Here is a tiny trained network, its code and every weight. The questions are about switching its units off for an input and a class, where a switched-off unit gives its printed mean instead of its output.

import numpy as np


def w(rows, s, z=0):
    codes = np.array(rows[::2]) - 128.0
    scale = np.full(codes.shape[1], s)
    scale[-1] = z or s
    return codes * scale


def norm(h):
    return h / np.sqrt((h * h).mean(-1, keepdims=True) + 1e-5)


def f(y):
    return np.maximum(y, 0)


def log_softmax(a):
    a = a - a.max(-1, keepdims=True)
    return a - np.log(np.exp(a).sum(-1, keepdims=True))


def net(x, mask):
    res = np.array(x, float).reshape(1, 7) / 4 @ E
    u = 0
    for l in range(2):
        y = f(norm(res) @ A[l][:, :-1].T + A[l][:, -1])
        res = res + np.where(mask[u : u + 3], y, B[l][:, -1]) @ B[l][:, :-1]
        u += 3
    return log_softmax(norm(res)[-1] @ U[:, :-1].T + U[:, -1])


A, B = {}, {}
E = w([
[140,173,84,71,37,156,203,160,82],'x0',
[125,131,83,128,130,205,102,201,116],'x1',
[162,202,100,54,141,195,157,133,116],'x2',
[77,115,66,117,135,128,152,121,228],'x3',
[80,205,152,148,89,92,136,206,76],'x4',
[134,147,168,193,170,166,95,127,121],'x5',
[58,126,183,98,136,179,125,2,146],'x6',
],0.0079)
A[0] = w([
[106,254,234,118,61,154,84,132,19,2],'L0N1',
[35,136,65,71,27,78,188,183,141,126],'L0N2',
[149,140,154,77,103,99,124,23,63,56],'L0N3',
],0.0072)
B[0] = w([
[56,92,92,159,205,89,218,157,7,201],'L0N1',
[204,217,159,90,128,148,117,122,99,254],'L0N2',
[128,134,112,163,78,146,147,202,125,168],'L0N3',
],0.013,0.0062)
A[1] = w([
[157,141,128,149,28,135,157,175,53,252],'L1N1',
[167,187,90,77,178,191,33,116,187,52],'L1N2',
[192,128,44,148,111,132,60,255,158,190],'L1N3',
],0.007,0.0041)
B[1] = w([
[243,112,133,189,49,187,46,129,255,255],'L1N1',
[51,77,60,91,164,143,204,48,182,170],'L1N2',
[102,106,247,116,74,98,13,132,82,214],'L1N3',
],0.009,0.0085)
U = w([
[79,36,152,163,145,75,75,93,185,202],'0',
[116,152,107,165,180,131,202,177,7,2],'1',
[195,186,173,107,50,105,94,157,114,223],'2',
[133,137,88,72,157,155,197,50,189,34],'3',
],0.015,0.0036)

Each question gives the input, the list of numbers given to net, and the class t.
The units are the neurons (one row each of A and B). Each row of codes is followed by its name. A weight is (code - 128) times the scale printed after its matrix; where a second scale follows, it is the last column's (A, B and U).
mask holds one flag per neuron, layer by layer. A switched-off neuron (its flag False) gives its mean, the last column of its row in B, instead of its output. The means were averaged over made-up inputs and are rounded, as every weight is.
A unit's drop is (log p(t) with every unit on - log p(t) with that unit switched off) / (log p(t) with every unit on - log p(t) with every unit switched off).
The circuit of an input: a set's keep is (log p(t) with only the set's units on - log p(t) with every unit switched off) / (log p(t) with every unit on - log p(t) with every unit switched off). Starting from all 6 units, units are removed one at a time, each time the one whose removal leaves the highest keep (on an exact tie, the one counted first), for as long as the keep stays at least 0.8.
circuit, biggest first: the units of the circuit, biggest drop first
most important unit: the unit with the biggest drop
k most important neurons: the k neurons with the biggest drops, biggest first
k most important neurons of layer l: the k neurons of layer l with the biggest drops, biggest first
drop of u: that unit's drop, to one decimal
input [-8,3,3,5,-8,6,5], class 3: most important unit => L1N3
input [1,8,0,-2,7,7,-1], class 1: 2 most important neurons => (L0N1 L0N2)
input [-1,6,8,2,-3,1,-4], class 0: circuit, biggest first => (L1N3 L1N2 L0N2 L0N1)
input [1,-8,0,-8,0,-1,8], class 1: 3 most important neurons => (L0N1 L0N2 L1N3)
input [-2,1,3,-1,-5,-4,-2], class 0: 2 most important neurons => (L0N2 L1N3)
input [-7,0,-3,8,8,-6,3], class 3: circuit, biggest first => (L0N2 L1N3 L1N1)
input [-5,2,-4,-7,3,5,0], class 1: 3 most important neurons => (L0N1 L1N3 L1N1)
input [5,3,-1,2,-4,-2,2], class 3: 4 most important neurons => (L1N2 L0N3 L1N3 L0N1)
input [3,8,-7,7,4,-7,7], class 3: 4 most important neurons => (L1N2 L1N3 L0N3 L0N1)
input [-8,-8,6,6,1,0,0], class 3: 3 most important neurons => (L1N3 L0N1 L1N1)
input [-5,4,6,-4,-3,-2,-6], class 0: 4 most important neurons => (L0N2 L1N2 L0N1 L0N3)
input [-6,-3,7,7,-1,5,-6], class 0: 2 most important neurons => (L1N3 L0N2)
input [-8,8,6,-4,0,4,0], class 0: circuit, biggest first => (L1N2 L0N2)
input [-3,-5,4,5,5,6,-3], class 0: 2 most important neurons of layer 0 => (L0N1 L0N2)
input [-1,7,-2,-5,-4,-4,1], class 0: circuit, biggest first => (L0N2)
input [-5,-5,6,3,2,6,-5], class 0: 3 most important neurons => (L0N1 L0N2 L1N2)
input [-6,8,8,-5,-3,-7,0], class 0: 3 most important neurons => (L1N3 L0N2 L1N2)
input [-4,6,3,-3,-7,7,1], class 3: 2 most important neurons of layer 0 => (L0N3 L0N1)
input [-3,8,6,7,7,4,8], class 3: drop of L1N2 => 0.1
input [-2,-5,4,-7,0,6,-4], class 1: drop of L0N1 => 0.9
input [1,-3,5,1,-3,2,-1], class 3: drop of L0N2 => 0.0
input [-7,-2,6,2,2,-2,4], class 3: circuit, biggest first => (L1N3)
